Below is a small trained network, with its code and all its weights. Each question gives an input and a class and asks what happens when units are switched off, that is, made to give their printed mean instead of their output.

import numpy as np


def w(rows, s, z=0):
    codes = np.array(rows[::2]) - 128.0
    scale = np.full(codes.shape[1], s)
    scale[-1] = z or s
    return codes * scale


def norm(h):
    return h / np.sqrt((h * h).mean(-1, keepdims=True) + 1e-5)


def f(y):
    return np.maximum(y, 0)


def log_softmax(a):
    a = a - a.max(-1, keepdims=True)
    return a - np.log(np.exp(a).sum(-1, keepdims=True))


def net(x, mask):
    res = np.array(x, float).reshape(1, 4) / 4 @ E
    u = 0
    for l in range(2):
        y = f(norm(res) @ A[l][:, :-1].T + A[l][:, -1])
        res = res + np.where(mask[u : u + 7], y, B[l][:, -1]) @ B[l][:, :-1]
        u += 7
    return log_softmax(norm(res)[-1] @ U[:, :-1].T + U[:, -1])


A, B = {}, {}
E = w([
[101,135,198,107,136,145,137,144],'x0',
[164,112,137,154,148,175,143,130],'x1',
[157,6,136,101,107,72,127,159],'x2',
[146,142,182,175,118,86,82,111],'x3',
],0.011)
A[0] = w([
[106,223,121,78,181,117,122,135,149],'L0N0',
[58,131,202,85,162,152,199,211,172],'L0N1',
[116,130,229,208,170,76,88,66,3],'L0N2',
[253,118,193,193,254,181,145,152,204],'L0N3',
[94,184,105,136,154,137,74,95,33],'L0N4',
[173,84,177,113,115,118,80,5,133],'L0N5',
[56,184,124,80,127,27,113,91,58],'L0N6',
],0.0076,0.0029)
B[0] = w([
[189,56,198,86,164,115,166,148,211],'L0N0',
[79,137,254,171,186,96,128,91,228],'L0N1',
[37,63,51,172,122,236,47,128,214],'L0N2',
[105,158,130,47,46,64,111,67,253],'L0N3',
[190,98,121,244,161,51,163,179,177],'L0N4',
[81,90,73,154,187,178,213,206,206],'L0N5',
[181,151,136,77,55,239,121,34,195],'L0N6',
],0.0073,0.0058)
A[1] = w([
[192,156,2,146,127,96,124,114,93],'L1N0',
[133,113,147,96,18,149,149,46,50],'L1N1',
[57,154,111,36,198,149,239,105,129],'L1N2',
[177,123,155,183,152,127,86,86,252],'L1N3',
[158,96,99,67,217,123,205,114,244],'L1N4',
[163,230,128,141,161,160,146,103,91],'L1N5',
[137,252,122,172,202,158,72,111,104],'L1N6',
],0.0099,0.0022)
B[1] = w([
[78,155,246,111,159,170,143,67,239],'L1N0',
[191,209,107,73,96,152,103,175,218],'L1N1',
[131,119,61,167,94,155,102,103,251],'L1N2',
[122,151,108,162,81,158,154,104,209],'L1N3',
[122,158,123,174,116,94,97,146,253],'L1N4',
[164,56,147,64,124,55,120,164,213],'L1N5',
[128,69,84,109,146,102,119,162,225],'L1N6',
],0.013,0.0062)
U = w([
[166,45,131,101,152,10,112,156,192],'0',
[83,129,223,108,157,155,124,48,223],'1',
[83,109,47,203,97,173,75,101,160],'2',
[195,158,126,30,79,139,77,117,108],'3',
[126,182,154,173,116,130,124,116,109],'4',
[128,203,127,158,175,108,164,191,26],'5',
[129,192,132,155,181,122,160,197,42],'6',
[131,166,143,93,212,133,205,157,2],'7',
],0.013,0.0049)

Each question gives the input, the list of numbers given to net, and the class t.
The units are the neurons (one row each of A and B). Each row of codes is followed by its name. A weight is (code - 128) times the scale printed after its matrix; where a second scale follows, it is the last column's (A, B and U).
mask holds one flag per neuron, layer by layer. A switched-off neuron (its flag False) gives its mean, the last column of its row in B, instead of its output. The means were averaged over made-up inputs and are rounded, as every weight is.
A unit's drop is (log p(t) with every unit on - log p(t) with that unit switched off) / (log p(t) with every unit on - log p(t) with every unit switched off).
The circuit of an input: a set's keep is (log p(t) with only the set's units on - log p(t) with every unit switched off) / (log p(t) with every unit on - log p(t) with every unit switched off). Starting from the 12 units with the biggest drops (on a tie, the unit counted first), units are removed one at a time, each time the one whose removal leaves the highest keep (on an exact tie, the one counted first), for as long as the keep stays at least 0.8.
circuit, biggest first: the units of the circuit, biggest drop first
k most important neurons: the k neurons with the biggest drops, biggest first
k most important neurons of layer l: the k neurons of layer l with the biggest drops, biggest first
input [-6,8,-1,-1], class 3: circuit, biggest first : (L0N3)
input [-5,-6,5,2], class 3: 4 most important neurons : (L0N6; L0N4; L1N1; L0N2)
input [4,-4,-1,-6], class 2: 4 most important neurons of layer 1 : (L1N2; L1N0; L1N4; L1N5)
input [4,-6,1,5], class 3: circuit, biggest first : (L0N6; L1N1)
input [3,8,-7,8], class 2: 3 most important neurons of layer 0 : (L0N2; L0N6; L0N4)
input [5,8,-6,-4], class 3: 3 most important neurons of layer 0 : (L0N3; L0N5; L0N0)
input [4,-1,4,-6], class 2: 2 most important neurons of layer 0 : (L0N0; L0N4)
input [-7,-3,-5,5], class 1: circuit, biggest first : (L1N0; L0N1)
input [2,-4,-8,7], class 0: circuit, biggest first : (L1N5; L1N6)
input [0,4,6,-7], class 2: circuit, biggest first : (L1N5; L1N4)
input [-6,3,-4,1], class 1: 2 most important neurons : (L1N0; L0N1)
input [1,3,0,8], class 2: 2 most important neurons : (L0N2; L1N0)
input [7,-7,5,3], class 1: 3 most important neurons : (L0N1; L0N3; L1N5)
input [-8,0,3,-7], class 1: 2 most important neurons : (L1N0; L0N5)
input [-5,7,-8,2], class 0: 2 most important neurons : (L1N5; L1N6)
input [2,-2,-8,-3], class 0: most important neuron : (L1N5)
input [-3,-7,-5,-3], class 3: 2 most important neurons : (L0N6; L0N1)
input [-3,-7,-3,-2], class 3: 2 most important neurons : (L0N6; L1N1)
input [0,-3,-5,-4], class 0: circuit, biggest first : (L1N5; L0N4)
input [1,-4,-1,6], class 2: most important neuron : (L0N2)
input [-4,8,5,-3], class 3: circuit, biggest first : (L0N3; L1N1)
input [3,6,-5,5], class 3: 2 most important neurons of layer 0 : (L0N3; L0N2)
input [4,5,0,8], class 2: 3 most important neurons : (L0N2; L1N0; L0N5)
input [-3,-3,5,-7], class 2: 2 most important neurons of layer 1 : (L1N5; L1N2)
input [-6,-3,5,5], class 1: 3 most important neurons : (L1N0; L0N1; L0N0)
